Below are the code and all the weights of a small trained network. Each question names an input and a class and asks about switching units off, where a switched-off unit gives its printed mean instead of its output.

import numpy as np


def w(rows, s, z=0):
    codes = np.array(rows[::2]) - 128.0
    scale = np.full(codes.shape[1], s)
    scale[-1] = z or s
    return codes * scale


def f(y):
    return y / 2 * (1 + np.tanh(0.7978845608 * (y + 0.044715 * y**3)))


def log_softmax(a):
    a = a - a.max(-1, keepdims=True)
    return a - np.log(np.exp(a).sum(-1, keepdims=True))


def net(x, mask):
    res = np.array(x, float).reshape(1, 7) / 4 @ E
    y = f(res @ A[0][:, :-1].T + A[0][:, -1])
    res = res + np.where(mask, y, B[0][:, -1]) @ B[0][:, :-1]
    return log_softmax(res[-1] @ U[:, :-1].T + U[:, -1])


A, B = {}, {}
E = w([
[197,169,154,97,169,129,69,220,223,69,27,208],'x0',
[132,89,106,117,180,230,79,109,146,139,68,17],'x1',
[202,72,110,157,66,81,49,220,82,220,130,97],'x2',
[129,241,55,191,158,168,205,167,88,217,66,137],'x3',
[144,77,195,148,109,100,254,182,115,64,58,44],'x4',
[137,133,125,125,122,130,131,126,128,125,131,125],'x5',
[93,174,143,20,94,55,117,96,123,188,42,79],'x6',
],0.0076)
A[0] = w([
[149,80,165,123,125,115,236,188,128,90,83,82,49],'N1',
[145,115,134,99,189,187,108,113,157,165,103,57,79],'N2',
[108,173,48,92,163,165,16,97,164,204,188,203,16],'N3',
[158,161,93,143,168,128,180,143,107,157,103,130,56],'N4',
[74,78,72,142,77,124,165,53,45,170,197,77,4],'N5',
[92,87,143,151,116,118,158,57,75,151,171,82,17],'N6',
[99,167,127,125,161,112,181,53,188,90,154,141,23],'N7',
[116,143,164,125,62,59,163,144,132,115,151,212,75],'N8',
[167,88,155,128,130,96,92,189,128,202,154,104,7],'N9',
[53,160,134,128,163,153,161,93,187,75,123,147,25],'N10',
[103,169,163,32,95,86,145,95,124,186,56,84,80],'N11',
[152,152,172,164,116,32,150,122,139,153,174,178,73],'N12',
[123,178,147,133,160,146,154,179,113,161,137,117,27],'N13',
[137,7,207,58,84,80,70,95,165,81,179,134,19],'N14',
[94,163,158,130,108,65,166,131,120,111,166,199,69],'N15',
[132,91,158,140,104,117,207,171,134,113,92,78,39],'N16',
[195,164,140,114,172,125,60,193,214,83,50,181,20],'N17',
[197,136,142,81,146,118,108,200,215,95,48,190,8],'N18',
[57,190,137,93,201,181,180,51,154,65,132,148,69],'N19',
[177,120,122,188,137,206,116,132,122,98,163,157,75],'N20',
[156,103,88,196,162,175,160,141,144,69,193,152,81],'N21',
[129,192,90,161,124,147,194,176,86,195,110,138,73],'N22',
[131,200,66,195,137,159,160,152,102,184,62,153,79],'N23',
[158,70,146,255,153,205,140,173,146,126,200,150,41],'N24',
[183,90,109,169,96,106,75,146,58,173,149,75,66],'N25',
[125,141,70,91,123,143,82,98,118,148,166,158,31],'N26',
[132,190,116,154,134,131,154,129,120,169,109,127,87],'N27',
[119,70,119,129,176,204,66,89,158,129,82,46,62],'N28',
[197,103,88,153,81,81,71,223,121,187,128,124,63],'N29',
[124,170,118,124,104,48,150,144,103,112,159,167,55],'N30',
[132,165,143,55,110,89,122,108,114,152,90,86,35],'N31',
[85,165,105,69,98,75,84,88,161,168,93,110,72],'N32',
[132,103,101,135,111,189,107,116,141,132,87,93,16],'N33',
],0.0093,0.0047)
B[0] = w([
[188,169,191,226,140,42,57,86,56,80,101,124,197],'N1',
[176,153,51,145,163,154,124,195,115,162,112,41,183],'N2',
[192,140,227,255,120,26,75,99,50,56,84,83,252],'N3',
[114,93,121,106,145,155,66,74,169,89,142,118,169],'N4',
[37,207,150,209,117,182,195,94,193,171,164,185,229],'N5',
[25,213,133,186,156,158,170,78,179,187,156,132,191],'N6',
[181,76,163,95,72,166,155,140,136,169,66,157,184],'N7',
[202,133,42,152,182,162,125,166,138,168,117,31,191],'N8',
[150,71,162,109,74,179,159,141,110,147,90,189,166],'N9',
[164,87,171,86,52,174,149,129,100,161,58,158,191],'N10',
[91,137,110,55,152,47,167,206,87,92,195,189,214],'N11',
[180,148,53,142,163,160,128,154,118,161,100,40,182],'N12',
[140,100,124,133,134,169,95,100,151,109,172,131,146],'N13',
[97,33,75,85,171,193,16,39,199,28,168,163,209],'N14',
[176,138,61,138,158,165,122,175,130,165,102,39,186],'N15',
[178,151,196,214,118,49,51,78,70,93,84,122,176],'N16',
[19,210,130,190,102,176,187,77,177,182,168,137,232],'N17',
[34,207,150,177,130,163,196,83,174,188,198,148,216],'N18',
[186,46,192,93,14,167,151,160,101,192,39,171,242],'N19',
[103,176,115,64,143,53,143,170,72,96,162,140,180],'N20',
[77,135,109,40,134,38,152,190,94,114,176,139,197],'N21',
[115,71,116,81,156,191,60,63,177,60,170,128,212],'N22',
[122,58,90,80,146,134,46,66,180,71,170,135,227],'N23',
[90,151,136,41,168,40,162,195,116,122,161,165,206],'N24',
[158,111,165,88,54,166,191,138,137,154,54,173,193],'N25',
[143,147,174,197,116,75,93,122,102,90,106,85,171],'N26',
[95,85,125,99,150,158,81,117,169,70,144,146,173],'N27',
[223,145,25,146,188,171,127,189,141,173,132,42,202],'N28',
[162,44,196,75,30,189,192,144,107,191,41,185,213],'N29',
[169,156,68,139,185,153,133,169,126,150,100,63,174],'N30',
[100,133,116,69,146,67,166,155,97,115,156,143,170],'N31',
[107,150,142,79,181,47,161,188,84,82,167,162,194],'N32',
[163,118,94,144,162,121,141,130,126,140,129,72,147],'N33',
],0.0076,0.012)
U = w([
[29,196,155,206,110,168,178,79,175,194,156,140,1],'0',
[164,58,191,87,39,172,156,146,120,182,48,158,226],'1',
[103,52,99,89,147,165,31,51,186,50,154,132,35],'2',
[168,148,210,255,121,34,76,100,72,83,93,103,75],'3',
[80,146,121,34,145,25,166,218,95,114,166,147,225],'4',
[194,144,21,163,165,170,128,194,134,189,105,35,233],'5',
],0.0097,0.00095)

Each question gives the input, the list of numbers given to net, and the class t.
The units are the neurons (one row each of A and B). Each row of codes is followed by its name. A weight is (code - 128) times the scale printed after its matrix; where a second scale follows, it is the last column's (A, B and U).
mask holds one flag per neuron, in row order. A switched-off neuron (its flag False) gives its mean, the last column of its row in B, instead of its output. The means were averaged over made-up inputs and are rounded, as every weight is.
A unit's drop is (log p(t) with every unit on - log p(t) with that unit switched off) / (log p(t) with every unit on - log p(t) with every unit switched off).
The circuit of an input: a set's keep is (log p(t) with only the set's units on - log p(t) with every unit switched off) / (log p(t) with every unit on - log p(t) with every unit switched off). Starting from the 12 units with the biggest drops (on a tie, the unit counted first), units are removed one at a time, each time the one whose removal leaves the highest keep (on an exact tie, the one counted first), for as long as the keep stays at least 0.8.
circuit, biggest first: the units of the circuit, biggest drop first
unit that matters most: the unit with the biggest drop
k most important neurons: the k neurons with the biggest drops, biggest first
drop of u: that unit's drop, to one decimal
input [-6,4,-6,-3,3,-6,8], class 4: circuit, biggest first : (N11)
input [3,-3,-7,-8,6,4,8], class 2: 3 most important neurons : (N14; N29; N24)
input [0,-3,-8,0,0,6,8], class 1: 2 most important neurons : (N19; N7)
input [-5,-4,-4,7,8,3,1], class 3: 2 most important neurons : (N1; N16)
input [-1,0,-5,6,6,0,-6], class 2: circuit, biggest first : (N22; N23)
input [1,-7,0,-2,-3,-5,-7], class 4: 3 most important neurons : (N24; N21; N20)
input [-1,-3,-6,7,-6,-5,-2], class 2: 3 most important neurons : (N23; N22; N29)
input [7,-3,0,1,-8,-7,1], class 3: 4 most important neurons : (N3; N5; N26; N6)
input [0,7,7,3,1,-7,-5], class 1: 4 most important neurons : (N29; N25; N9; N8)
input [4,1,-1,-4,-3,3,-5], class 4: 4 most important neurons : (N5; N21; N20; N24)
input [-6,5,4,4,1,-2,-7], class 4: 2 most important neurons : (N24; N21)
input [2,4,6,-5,3,7,-7], class 4: 4 most important neurons : (N24; N19; N20; N21)
input [4,-2,0,8,-1,6,-8], class 2: 4 most important neurons : (N23; N22; N4; N11)
input [-7,5,2,0,-1,4,-1], class 0: unit that matters most : N5
input [-2,-3,7,-5,-7,3,-6], class 1: 4 most important neurons : (N29; N25; N9; N1)
input [-2,2,0,-3,4,-2,-2], class 3: 2 most important neurons : (N23; N22)
input [-1,2,5,1,-8,7,1], class 3: drop of N3 : 1.8
input [-5,-3,-1,4,1,-6,8], class 4: drop of N11 : 0.7
input [4,3,-2,2,4,-1,0], class 0: drop of N17 : 0.6
input [4,-8,-2,5,-8,-8,5], class 3: unit that matters most : N3
input [5,1,0,6,6,0,-6], class 2: circuit, biggest first : (N23; N22)
